Below is a small trained network, with its code and all its weights. Each question gives an input and a class and asks what happens when units are switched off, that is, made to give their printed mean instead of their output.

import numpy as np


def w(rows, s, z=0):
    codes = np.array(rows[::2]) - 128.0
    scale = np.full(codes.shape[1], s)
    scale[-1] = z or s
    return codes * scale


def norm(h):
    return h / np.sqrt((h * h).mean(-1, keepdims=True) + 1e-5)


def f(y):
    return y / 2 * (1 + np.tanh(0.7978845608 * (y + 0.044715 * y**3)))


def log_softmax(a):
    a = a - a.max(-1, keepdims=True)
    return a - np.log(np.exp(a).sum(-1, keepdims=True))


def net(x, mask):
    res = np.array(x, float).reshape(1, 8) / 4 @ E
    u = 0
    for l in range(2):
        y = f(norm(res) @ A[l][:, :-1].T + A[l][:, -1])
        res = res + np.where(mask[u : u + 9], y, B[l][:, -1]) @ B[l][:, :-1]
        u += 9
    return log_softmax(norm(res)[-1] @ U[:, :-1].T + U[:, -1])


A, B = {}, {}
E = w([
[136,126,134,134,116],'x0',
[113,132,113,125,149],'x1',
[198,206,140,53,156],'x2',
[100,172,123,113,157],'x3',
[97,156,180,138,227],'x4',
[157,109,221,2,73],'x5',
[108,146,126,123,143],'x6',
[134,103,133,102,136],'x7',
],0.0083)
A[0] = w([
[199,115,50,91,82,12],'L0N1',
[76,74,159,118,136,222],'L0N2',
[121,82,85,176,106,72],'L0N3',
[135,189,131,210,176,223],'L0N4',
[2,105,54,85,66,166],'L0N5',
[114,177,131,151,61,18],'L0N6',
[43,33,74,98,90,251],'L0N7',
[163,146,110,117,139,12],'L0N8',
[166,254,131,130,218,128],'L0N9',
],0.0081,0.0023)
B[0] = w([
[112,168,51,113,102,173],'L0N1',
[179,194,167,149,142,182],'L0N2',
[236,167,95,194,137,167],'L0N3',
[99,56,148,121,107,226],'L0N4',
[160,160,170,126,73,208],'L0N5',
[142,113,95,86,108,121],'L0N6',
[128,248,178,214,34,244],'L0N7',
[127,109,100,103,152,116],'L0N8',
[91,94,2,128,133,254],'L0N9',
],0.0079,0.0045)
A[1] = w([
[60,168,150,98,2,152],'L1N1',
[82,162,115,171,108,78],'L1N2',
[137,186,137,108,164,197],'L1N3',
[84,151,189,106,176,199],'L1N4',
[73,23,70,127,169,184],'L1N5',
[67,150,170,113,91,2],'L1N6',
[239,67,168,192,93,154],'L1N7',
[167,188,35,86,90,245],'L1N8',
[205,105,234,121,132,217],'L1N9',
],0.0094,0.0025)
B[1] = w([
[167,195,93,37,122,250],'L1N1',
[251,128,159,174,162,159],'L1N2',
[116,85,108,94,182,155],'L1N3',
[137,167,148,158,219,161],'L1N4',
[66,190,213,209,87,204],'L1N5',
[114,150,99,79,25,135],'L1N6',
[13,162,144,110,153,198],'L1N7',
[138,56,8,27,120,255],'L1N8',
[78,186,101,110,253,202],'L1N9',
],0.0059,0.006)
U = w([
[211,118,124,219,39,226],'0',
[59,113,179,204,144,92],'1',
[110,33,23,100,83,220],'2',
[1,98,91,162,127,6],'3',
[94,165,124,55,19,114],'4',
[66,168,168,128,142,113],'5',
[222,71,113,18,82,101],'6',
[151,28,110,43,202,222],'7',
],0.0076,0.0018)

Each question gives the input, the list of numbers given to net, and the class t.
The units are the neurons (one row each of A and B). Each row of codes is followed by its name. A weight is (code - 128) times the scale printed after its matrix; where a second scale follows, it is the last column's (A, B and U).
mask holds one flag per neuron, layer by layer. A switched-off neuron (its flag False) gives its mean, the last column of its row in B, instead of its output. The means were averaged over made-up inputs and are rounded, as every weight is.
A unit's drop is (log p(t) with every unit on - log p(t) with that unit switched off) / (log p(t) with every unit on - log p(t) with every unit switched off).
The circuit of an input: a set's keep is (log p(t) with only the set's units on - log p(t) with every unit switched off) / (log p(t) with every unit on - log p(t) with every unit switched off). Starting from the 12 units with the biggest drops (on a tie, the unit counted first), units are removed one at a time, each time the one whose removal leaves the highest keep (on an exact tie, the one counted first), for as long as the keep stays at least 0.8.
units of the circuit, in order: the units of the circuit, biggest drop first
most important unit: the unit with the biggest drop
top k neurons: the k neurons with the biggest drops, biggest first
k most important neurons of layer l: the k neurons of layer l with the biggest drops, biggest first
drop of u: that unit's drop, to one decimal
input [-3,-6,-4,3,2,4,-7,7], class 5: most important unit -> L1N9
input [2,7,3,3,1,4,-4,1], class 7: units of the circuit, in order -> L0N7, L1N1, L0N5
input [-1,-5,-2,8,-2,-7,8,1], class 0: units of the circuit, in order -> L1N2, L1N7, L1N9
input [5,4,5,3,1,-2,-1,-2], class 3: top 2 neurons -> L1N5, L0N4
input [-5,-6,-1,-5,2,4,8,0], class 5: units of the circuit, in order -> L1N8, L1N9
input [8,-5,-3,6,-1,-7,5,2], class 0: top 2 neurons -> L1N2, L1N9
input [-7,-4,-2,3,-3,-3,2,-8], class 0: units of the circuit, in order -> L1N2, L0N9, L1N9
input [-1,-2,2,-1,1,5,-4,4], class 7: units of the circuit, in order -> L0N7, L1N9
input [2,-2,-7,2,2,5,4,8], class 5: 3 most important neurons of layer 0 -> L0N2, L0N9, L0N1
input [-4,-1,-1,-1,-5,-6,-1,7], class 0: units of the circuit, in order -> L0N9, L0N3
input [1,-5,6,8,-1,-2,6,8], class 2: units of the circuit, in order -> L0N9, L1N8
input [4,-8,-8,-1,2,8,-7,8], class 5: 3 most important neurons of layer 1 -> L1N9, L1N8, L1N7
input [-3,-7,8,-7,8,7,8,-7], class 7: 2 most important neurons of layer 0 -> L0N7, L0N9
input [3,0,3,-4,5,0,4,3], class 3: most important unit -> L0N9
input [-1,1,-5,7,-2,-8,2,-5], class 0: 2 most important neurons of layer 1 -> L1N2, L1N9
input [0,-4,-8,-1,6,1,-7,5], class 5: 2 most important neurons of layer 0 -> L0N9, L0N2
input [4,-5,5,-6,0,-1,-8,-7], class 2: drop of L0N7 -> 0.2
input [-8,3,-6,6,-3,-2,3,-5], class 0: drop of L1N2 -> 0.1
input [-5,1,-2,3,-2,-2,6,-4], class 0: drop of L1N9 -> 0.1
input [7,-4,8,7,-4,-5,-1,-2], class 2: drop of L0N9 -> 0.1
input [1,-6,2,5,-2,-3,-8,-6], class 2: most important unit -> L1N8
